Moves between points:
at | * ~ ! § $ @ ^
x950 | x189 x995 x881 x21 x362 x82 x76
x197 | x452 none x396 none none x514 x731
x189 | x950 x562 x123 x553 x524 x464 x299
x452 | x197 x437 x968 x479 x803 x399 x246
x916 | x278 x672 x940 x77 x183 x246 x399
x672 | x195 x916 x82 x378 x935 x881 x587
x21 | x553 x466 x951 x950 x674 x233 x505
x343 | none x363 none x43 x823 none x426
x195 | x672 x278 x464 x288 x831 x123 x876
x43 | x560 x12 x535 x343 x433 x967 x71
x191 | x466 x553 x569 x562 x217 x800 x223
x233 | x957 x173 x378 x82 x426 x21 x823
x518 | x241 none x931 x514 none none x543
x674 | none x740 none x362 x21 x426 none
x823 | x798 x567 x603 x433 x343 x505 x233
x853 | x492 none x961 none x731 x709 none
x524 | x362 x961 none none x189 x480 none
x145 | x932 x762 x642 x379 x800 x217 x37
x562 | x995 x189 x731 x191 x961 x391 x396
x995 | x562 x950 x246 x466 x726 x940 x968
x362 | x524 x726 x701 x674 x950 x71 x967
x363 | x37 x343 x58 x12 x567 x460 x932
x479 | none none x678 x452 none x241 x182
x299 | x76 x396 none none none x274 x189
x180 | x642 x130 x932 x183 x77 x451 x58
x931 | x567 x798 x518 x56 x37 x223 x800
x433 | x274 x698 x587 x823 x43 x76 x82
x569 | x182 none x191 x731 none x543 none
x76 | x299 x968 x437 x505 x967 x433 x950
x803 | none none x87 none x452 x781 x492
x58 | none none x363 x781 x241 none x180
x426 | x762 x932 x130 x71 x233 x674 x343
x123 | x881 x731 x189 none none x195 none
x278 | x916 x195 x391 x543 x709 x731 x514
x246 | x731 x881 x995 x182 x492 x916 x452
x391 | x940 x464 x278 x800 x379 x562 x56
x77 | x543 x378 x173 x916 x180 x182 x241
x587 | x876 x399 x433 x603 x535 x437 x672
x492 | x853 x701 x726 x451 x246 x183 x803
x951 | none x182 x21 x881 none x378 none
x543 | x77 x288 x800 x278 x642 x569 x518
x451 | none none x740 x492 x182 x180 none
x967 | none x87 none none x76 x43 x362
x82 | x464 x940 x672 x233 x71 x950 x433
x567 | x931 x823 x241 x698 x363 x678 x173
x464 | x82 x391 x195 x957 x480 x189 x274
x217 | x740 none none x961 x191 x145 none
x274 | x433 x56 x876 x798 x560 x299 x464
x968 | x396 x76 x452 x678 x87 x698 x995
x781 | x754 x535 x12 x58 x399 x803 x183
x87 | x604 x967 x803 x460 x968 x12 x726
x288 | x378 x543 x957 x195 none none none
x957 | x233 x800 x288 x464 x762 x553 x798
x935 | x831 x183 x71 x130 x672 x701 x535
x505 | none x678 none x76 none x823 x21
x396 | x968 x299 x197 x223 x604 x56 x562
x480 | x71 x379 x831 x762 x464 x524 x560
x535 | none x781 x43 none x587 none x935
x831 | x935 x709 x480 none x195 none none
x183 | x709 x935 x605 x180 x916 x492 x781
x698 | x56 x433 x399 x567 x12 x968 x940
x378 | x288 x77 x233 x672 x130 x951 x603
x961 | x726 x524 x853 x217 x562 x379 x604
x604 | x87 none none none x396 x644 x961
x603 | none x241 x823 x587 none none x378
x800 | x173 x957 x543 x391 x145 x191 x931
x762 | x426 x145 none x480 x957 none none
x223 | x678 none none x396 none x931 x191
x940 | x391 x82 x916 x173 x605 x995 x698
x71 | x480 x605 x935 x426 x82 x362 x43
x740 | x217 x674 x451 x726 x466 x932 x460
x701 | none x492 x362 none x881 x935 none
x12 | x644 x43 x781 x363 x698 x87 x605
x130 | none x180 x426 x935 x378 none none
x399 | x514 x587 x698 x241 x781 x452 x916
x726 | x961 x362 x492 x740 x995 x605 x87
x644 | x12 x560 x754 x37 x56 x604 x379
x241 | x518 x603 x567 x399 x58 x479 x77
x605 | x379 x71 x183 x932 x940 x726 x12
x460 | none none none x87 x678 x363 x740
x37 | x363 none none x644 x931 none x145
x754 | x781 none x644 none x514 none x709
x514 | x399 x876 x56 x518 x754 x197 x278
x553 | x21 x191 none x189 none x957 none
x56 | x698 x274 x514 x931 x644 x396 x391
x731 | x246 x123 x562 x569 x853 x278 x197
x798 | x823 x931 none x274 none none x957
x173 | x800 x233 x77 x940 x932 x466 x567
x560 | x43 x644 none none x274 none x480
x876 | x587 x514 x274 none none none x195
x932 | x145 x426 x180 x605 x173 x740 x363
x379 | x605 x480 x709 x145 x391 x961 x644
x437 | none x452 x76 none none x587 x881
x466 | x191 x21 x182 x995 x740 x173 x678
x678 | x223 x505 x479 x968 x460 x567 x466
x709 | x183 x831 x379 x642 x278 x853 x754
x881 | x123 x246 x950 x951 x701 x672 x437
x642 | x180 none x145 x709 x543 none none
x182 | x569 x951 x466 x246 x451 x77 x479

The rows follow the links: the fewer symbols apart two points are, the more alike their rows tend to be.

Rows with their points:
-205,-83,131,38,94,-78,152,-206,-4,129,60,-41,-36,164,-60,96,-79,95,-11,-95,-94,44,90,-170,64,-69,105,87,-99,-47,-116,-89,169,-107,227,-134,-149,138,-95,2,-83; point x604
-32,-36,17,8,70,-189,145,-175,107,160,-149,1,-88,62,-21,-4,-104,-25,25,-48,-97,-61,67,-143,229,100,-67,-167,-117,5,-44,95,-95,-6,356,-119,-90,71,-142,161,10; point x726
21,25,34,142,-114,-8,-101,20,-191,143,47,-101,96,-39,52,-84,44,-29,-17,-165,-137,204,-233,-103,1,5,-153,174,-74,-49,-47,-65,-43,-191,53,204,113,-176,-265,-189,17; point x781
-154,178,18,3,-76,-35,0,-125,63,88,137,-33,-15,-161,-96,62,-181,-210,113,-17,-153,98,-13,-132,298,16,-114,127,-163,21,-86,173,4,-11,74,-11,-64,-16,-55,123,-171; point x379
-117,89,372,146,106,79,-222,2,73,98,-227,-163,80,-123,104,10,-83,-204,-178,45,-84,28,-57,37,-10,41,75,75,133,-71,-142,-68,-125,20,-111,-70,20,181,-31,-70,27; point x363
-250,145,293,45,101,103,-97,27,-7,26,-26,-78,131,-123,75,160,-158,-173,-110,24,-20,85,16,32,-15,-18,152,122,100,-104,-176,-22,44,44,-201,-87,-72,152,17,-44,-133; point x37
92,116,-132,-166,-244,-15,-39,103,-173,-82,258,56,-34,21,-120,27,7,50,235,-100,-75,49,-45,-18,26,41,-215,44,-54,39,-4,18,80,-137,-86,185,40,-259,-71,99,-150; point x278
44,-135,-15,-65,-199,-148,-32,128,-71,-17,-144,54,86,-15,112,119,-192,112,80,-113,57,-74,159,136,-244,187,26,-235,51,-144,-20,23,-23,90,42,83,-51,47,-82,-45,199; point x451
9,94,185,68,169,204,-130,59,153,-23,-105,-51,59,-61,79,-70,107,-76,-281,124,98,-23,-71,73,-30,-77,109,128,164,44,56,-97,-25,128,-190,-58,106,63,150,-49,42; point x823
-30,49,208,14,-102,20,-147,288,-245,53,-78,-138,90,-117,130,17,-12,6,-116,-93,-43,108,-48,51,-125,136,-11,18,156,-67,-190,-49,-24,7,-141,191,16,106,-173,-121,108; point x58
49,14,-82,-66,145,-119,100,-315,214,91,-79,11,-129,230,-58,-100,-20,2,98,80,9,-155,34,-13,117,57,-125,-116,21,93,119,32,-84,-137,260,-167,5,-36,72,153,-31; point x995
59,59,-153,-12,-249,-89,-34,126,-119,53,52,32,11,-90,-16,8,-22,-59,92,-121,-104,125,-144,-105,139,63,-270,-5,-138,14,-67,111,-105,-70,52,260,42,-140,-193,22,46; point x183
-64,-116,131,-60,51,58,27,-101,76,-24,-60,-11,-32,212,77,90,-195,21,-80,-20,43,-55,277,160,-104,-33,157,-83,68,-135,-83,-155,134,81,-162,-197,-79,169,205,-62,-81; point x223
68,52,-194,195,-94,-34,-68,38,-119,17,84,90,115,-233,-50,-71,143,-66,16,-12,-62,92,-181,-89,45,-28,-126,72,-79,2,135,117,-121,-17,157,280,93,-225,-163,-91,133; point x935
-72,176,173,-17,-31,16,-92,141,118,84,-193,-64,20,-217,44,62,-163,-225,-109,66,7,-69,2,91,154,176,-13,-9,40,-44,-89,172,-118,154,-56,-36,-34,127,-22,150,-28; point x932
-210,63,82,176,49,5,-28,-249,94,136,146,-96,37,-108,-33,32,-74,-138,-15,-113,-233,65,-71,-123,169,-184,20,229,-85,-25,-128,-25,13,-127,33,-59,-46,16,-100,-98,-150; point x644

Each walk starts at a row. The symbols on each line, taken left to right, move it on to the next point.
Each answer is a row, close to the row of the point it stands for.
51,-177,178,-76,84,-3,-16,-148,172,75,-249,-53,-31,224,174,-28,-106,77,-107,8,138,-128,125,197,-68,71,102,-103,106,-127,-20,-166,-7,10,-34,-185,3,145,128,-112,68
$ @ ~ $ ^: 65,83,54,-60,118,176,-29,151,91,-94,-128,9,-54,-122,21,34,57,-169,-186,178,143,-47,3,83,82,61,23,52,52,98,7,95,-93,199,-209,0,116,66,195,191,1
* $ $ ^ ^ * §: 106,99,-145,57,49,87,-33,-89,203,-84,31,47,-86,-107,-64,-127,186,-156,-49,173,69,-53,-134,-47,212,-112,-92,-1,-176,126,165,65,-110,0,92,-34,134,-59,127,80,-21
-109,-17,254,122,39,-9,-103,-147,117,162,-23,-57,-55,41,17,21,-63,-148,-183,-93,-114,196,-117,-187,320,-66,-164,114,-139,38,-118,-93,-45,-118,108,-1,-11,90,-118,-72,40
@ $ § § ~ ^ ! ~ $: 59,-105,-146,70,-99,-234,49,-41,-117,93,-6,4,56,59,9,-97,48,143,206,-65,-135,-48,-32,-91,-135,128,-106,-131,32,-9,33,60,-85,-112,325,146,-75,-85,-234,-17,87
$ * ! § § @: -99,107,-86,-57,-12,105,-40,-243,152,42,151,-44,-111,-28,-130,-37,-71,-173,144,47,-75,-61,-84,5,230,-89,-125,111,-87,99,29,74,-37,-143,-18,-88,-15,-60,75,158,-266
-58,29,84,-87,-97,91,-108,176,-205,-139,38,-55,38,30,4,46,-7,69,4,-34,-49,37,-49,158,-110,-15,65,91,231,-90,-149,-171,79,-47,-353,121,2,40,43,-82,-118
! * § § § $ $ * @: -93,-86,70,-34,169,-59,80,-307,96,42,31,-43,-82,290,-75,-62,51,108,97,-46,-60,-71,62,-103,-4,-116,76,43,5,16,31,-186,113,-239,100,-183,-46,46,48,-72,-144
! ^ @ ! § ^ § $ !: -106,-45,98,31,-149,32,-60,-2,-175,35,224,-51,66,-29,-41,4,-3,54,24,-212,-175,218,-110,-142,32,-78,-62,168,-61,-63,-247,-12,87,-203,-25,205,-21,-65,-190,-183,-67
209,-93,-190,-161,-121,-233,90,11,-141,-8,23,62,-89,237,-72,-34,37,164,165,-119,-9,-35,-20,-22,18,197,-173,-123,14,47,63,-57,-1,-99,135,129,-30,-106,-88,58,91
~ ~ ^ ! @ $ § @: -51,-128,222,35,97,-39,64,-39,92,55,-213,-43,40,120,156,86,-181,-1,-154,-62,93,-53,183,120,-36,49,81,-128,-3,-189,-108,-63,-5,90,27,-174,-89,181,-46,-143,106
$ § ! ^ @ ~: 173,-23,-222,-66,-155,-39,-11,154,-94,-143,126,104,-16,-70,-78,-43,213,-13,-44,21,22,92,-162,-85,93,29,-185,29,-133,113,71,47,-53,23,-16,223,104,-227,-61,6,131
-67,194,48,129,84,121,-56,58,173,137,-164,-30,94,-357,29,11,-15,-214,-110,146,17,-17,-84,46,-57,3,102,-89,-19,62,45,153,-165,236,20,-20,40,79,21,65,83
@ @ ~ § § ~ ^ ^ !: 51,62,5,38,-108,8,-57,371,-94,-91,-55,7,110,-300,79,-1,25,-32,-32,45,78,52,-58,34,-183,109,39,-46,111,10,-34,136,-80,166,-93,187,69,-18,-126,9,158
$ ~ ^ * * @ ^ ~: 191,-93,-136,-125,-45,-119,49,181,-27,-130,-54,56,-18,34,94,37,26,144,-10,-15,186,-106,138,123,-230,70,76,-225,51,-68,64,60,-18,241,-97,19,-24,28,87,-15,183
-58,90,-249,87,-184,-28,30,168,-172,-62,190,73,115,-212,-65,29,48,5,27,-32,-46,149,-55,-151,-33,-77,-29,116,-170,42,11,163,54,5,-29,221,-45,-137,-180,-24,-9
~ ^ ! * ~ * ^ * *: -160,90,-128,153,11,37,72,-109,130,35,89,68,93,-318,-39,28,-1,-171,11,89,-94,28,-69,-191,119,-190,8,93,-150,22,40,229,-28,68,101,-81,-51,-73,14,30,-194
~ ^ $ ^ ! ~ * ^: 117,-86,-33,67,-17,96,-93,83,-118,-84,95,75,61,62,-8,-192,284,55,-71,-60,2,144,-196,-11,-29,-98,-94,134,-38,99,58,-132,-42,-104,-76,169,208,-160,-85,-184,78
44,-128,59,77,194,-24,109,-243,125,9,-17,-19,-89,280,0,-130,178,96,-86,20,83,-18,13,-137,30,-174,65,-17,-102,95,130,-226,-5,-23,175,-204,74,14,71,6,134
~ $ $ @ @ @ @ $ !: -13,-170,18,69,-58,-252,54,21,-163,81,3,-10,57,130,69,34,5,227,43,-177,-129,121,0,-97,-34,79,-35,-54,-61,-72,-68,-96,13,-147,194,84,-29,42,-302,-111,155
@ $ * § § @ ^: 40,-71,-276,-76,-146,-147,86,-91,-160,-58,164,71,-22,224,-122,-71,31,212,335,-89,-71,-60,40,9,-119,62,-62,-82,-1,28,75,37,47,-271,76,96,-30,-147,-20,-3,-63
112,12,148,-57,-29,71,-217,192,-159,-60,-51,-29,61,14,59,-101,35,48,-50,7,22,-9,-146,247,-165,90,-52,55,219,-47,-50,-142,-93,-122,-228,140,176,-32,6,-126,98
* ! * ! § *: -23,-76,-85,36,-126,92,-152,-52,-189,-71,217,-5,25,155,-69,-77,105,134,149,-101,-103,118,-135,-5,-46,-125,-39,186,49,-32,15,-179,89,-288,-100,150,45,-153,-56,-131,-172
@ ! § @ ~ § !: -22,-32,-129,1,-45,40,18,141,-133,-173,250,54,-45,-8,-91,-15,250,124,-9,-91,5,172,-78,-99,7,-132,27,206,-74,40,-15,-82,147,-67,-142,148,49,-120,5,-68,-11
-2,55,374,-47,95,131,-148,50,56,43,-120,-83,-13,69,65,7,-30,-90,-201,42,54,4,-27,122,133,83,-11,121,140,10,-100,-129,-47,21,-253,-120,77,105,138,60,-10
* ^ ~ ^ ~ ! ! ~: -184,112,134,-14,192,146,-12,67,29,-130,52,-28,35,-103,-1,80,38,-140,-192,187,126,47,35,27,8,-148,202,133,85,53,-74,-85,153,119,-280,-152,-11,166,189,-26,-119
* ~ § * @ ^ @ ~: -95,119,-180,-56,40,96,84,-112,173,-61,227,71,-98,-99,-137,-10,0,-99,-33,137,12,40,-47,-67,191,-166,-28,66,-199,129,73,98,113,28,-5,-45,11,-37,155,167,-176
